Below are the code and all the weights of a small trained network. Each question names an input and a class and asks about switching units off, where a switched-off unit gives its printed mean instead of its output.

import numpy as np


def w(rows, s, z=0):
    codes = np.array(rows[::2]) - 128.0
    scale = np.full(codes.shape[1], s)
    scale[-1] = z or s
    return codes * scale


def norm(h):
    return h / np.sqrt((h * h).mean(-1, keepdims=True) + 1e-5)


def f(y):
    return np.maximum(y, 0)


def log_softmax(a):
    a = a - a.max(-1, keepdims=True)
    return a - np.log(np.exp(a).sum(-1, keepdims=True))


def net(x, mask):
    res = np.array(x, float).reshape(1, 2) / 4 @ E
    u = 0
    for l in range(4):
        y = f(norm(res) @ A[l][:, :-1].T + A[l][:, -1])
        res = res + np.where(mask[u : u + 5], y, B[l][:, -1]) @ B[l][:, :-1]
        u += 5
    return log_softmax(norm(res)[-1] @ U[:, :-1].T + U[:, -1])


A, B = {}, {}
E = w([
[244,98,177,163],'x0',
[156,74,1,113],'x1',
],0.0091)
A[0] = w([
[39,204,183,163,203],'0.n1',
[83,131,90,48,40],'0.n2',
[227,101,95,83,254],'0.n3',
[255,132,203,170,215],'0.n4',
[62,232,108,107,21],'0.n5',
],0.0092,0.0017)
B[0] = w([
[209,86,119,60,205],'0.n1',
[103,194,158,224,165],'0.n2',
[102,152,182,170,208],'0.n3',
[192,190,147,250,254],'0.n4',
[102,191,128,92,170],'0.n5',
],0.011,0.0089)
A[1] = w([
[170,150,126,155,2],'1.n1',
[96,107,255,104,100],'1.n2',
[57,186,75,47,93],'1.n3',
[98,140,120,45,75],'1.n4',
[200,208,138,52,79],'1.n5',
],0.0077,0.0024)
B[1] = w([
[131,132,140,142,198],'1.n1',
[196,35,138,157,189],'1.n2',
[138,177,232,215,253],'1.n3',
[222,208,255,180,186],'1.n4',
[8,161,70,142,246],'1.n5',
],0.0081,0.003)
A[2] = w([
[100,137,199,148,149],'2.n1',
[101,147,98,101,105],'2.n2',
[169,134,186,3,52],'2.n3',
[101,145,172,69,139],'2.n4',
[151,74,81,185,253],'2.n5',
],0.012,0.0028)
B[2] = w([
[115,109,61,53,243],'2.n1',
[255,47,179,162,138],'2.n2',
[97,6,104,53,171],'2.n3',
[94,165,165,64,169],'2.n4',
[51,185,147,119,254],'2.n5',
],0.0096,0.006)
A[3] = w([
[152,196,85,218,37],'3.n1',
[85,117,31,152,5],'3.n2',
[167,140,254,62,190],'3.n3',
[213,205,223,221,111],'3.n4',
[61,140,176,120,87],'3.n5',
],0.0078,0.0022)
B[3] = w([
[187,1,126,38,197],'3.n1',
[98,107,98,141,142],'3.n2',
[185,86,35,185,177],'3.n3',
[128,103,233,178,244],'3.n4',
[187,52,64,191,153],'3.n5',
],0.0093,0.011)
U = w([
[42,109,36,201,166],'0',
[97,223,113,55,79],'1',
[207,104,77,121,25],'2',
[62,250,153,152,130],'3',
[116,97,135,46,169],'4',
[171,121,212,215,197],'5',
[139,152,86,139,1],'6',
],0.017,0.0071)

Each question gives the input, the list of numbers given to net, and the class t.
The units are the neurons (one row each of A and B). Each row of codes is followed by its name. A weight is (code - 128) times the scale printed after its matrix; where a second scale follows, it is the last column's (A, B and U).
mask holds one flag per neuron, layer by layer. A switched-off neuron (its flag False) gives its mean, the last column of its row in B, instead of its output. The means were averaged over made-up inputs and are rounded, as every weight is.
A unit's drop is (log p(t) with every unit on - log p(t) with that unit switched off) / (log p(t) with every unit on - log p(t) with every unit switched off).
The circuit of an input: a set's keep is (log p(t) with only the set's units on - log p(t) with every unit switched off) / (log p(t) with every unit on - log p(t) with every unit switched off). Starting from the 12 units with the biggest drops (on a tie, the unit counted first), units are removed one at a time, each time the one whose removal leaves the highest keep (on an exact tie, the one counted first), for as long as the keep stays at least 0.8.
units of the circuit, in order: the units of the circuit, biggest drop first
most important unit: the unit with the biggest drop
top k neurons: the k neurons with the biggest drops, biggest first
top k neurons in layer l: the k neurons of layer l with the biggest drops, biggest first
drop of u: that unit's drop, to one decimal
input [-4,-2], class 1: most important unit : 0.n1
input [0,-4], class 2: top 3 neurons : 0.n1; 0.n2; 2.n3
input [-8,-8], class 4: top 3 neurons : 0.n1; 0.n4; 2.n3
input [-5,-4], class 1: units of the circuit, in order : 0.n1; 3.n1; 3.n4; 0.n4
input [0,0], class 0: top 2 neurons : 0.n4; 0.n1
input [-8,3], class 3: top 2 neurons : 0.n5; 1.n3
input [-1,1], class 0: top 3 neurons : 0.n4; 0.n1; 3.n4
input [-3,-4], class 4: units of the circuit, in order : 0.n1; 0.n4
input [0,3], class 0: top 2 neurons : 0.n4; 3.n4
input [-2,2], class 0: top 2 neurons : 0.n2; 0.n4
input [-3,3], class 0: top 4 neurons : 0.n2; 0.n4; 0.n1; 3.n4
input [-8,2], class 3: top 2 neurons : 0.n4; 1.n3
input [-7,-5], class 1: top 3 neurons : 0.n5; 0.n1; 0.n4
input [-7,-3], class 1: most important unit : 0.n5
input [-4,1], class 3: top 2 neurons : 0.n5; 0.n4
input [-5,-3], class 1: top 2 neurons in layer 1 : 1.n5; 1.n3
input [-1,-4], class 4: drop of 2.n3 : 0.2
input [0,2], class 0: drop of 0.n4 : 1.1
input [-3,-3], class 4: drop of 0.n1 : 1.0
input [-6,2], class 3: units of the circuit, in order : 0.n5
input [-6,-4], class 1: top 2 neurons in layer 1 : 1.n5; 1.n3
input [-3,0], class 3: top 2 neurons in layer 0 : 0.n4; 0.n5
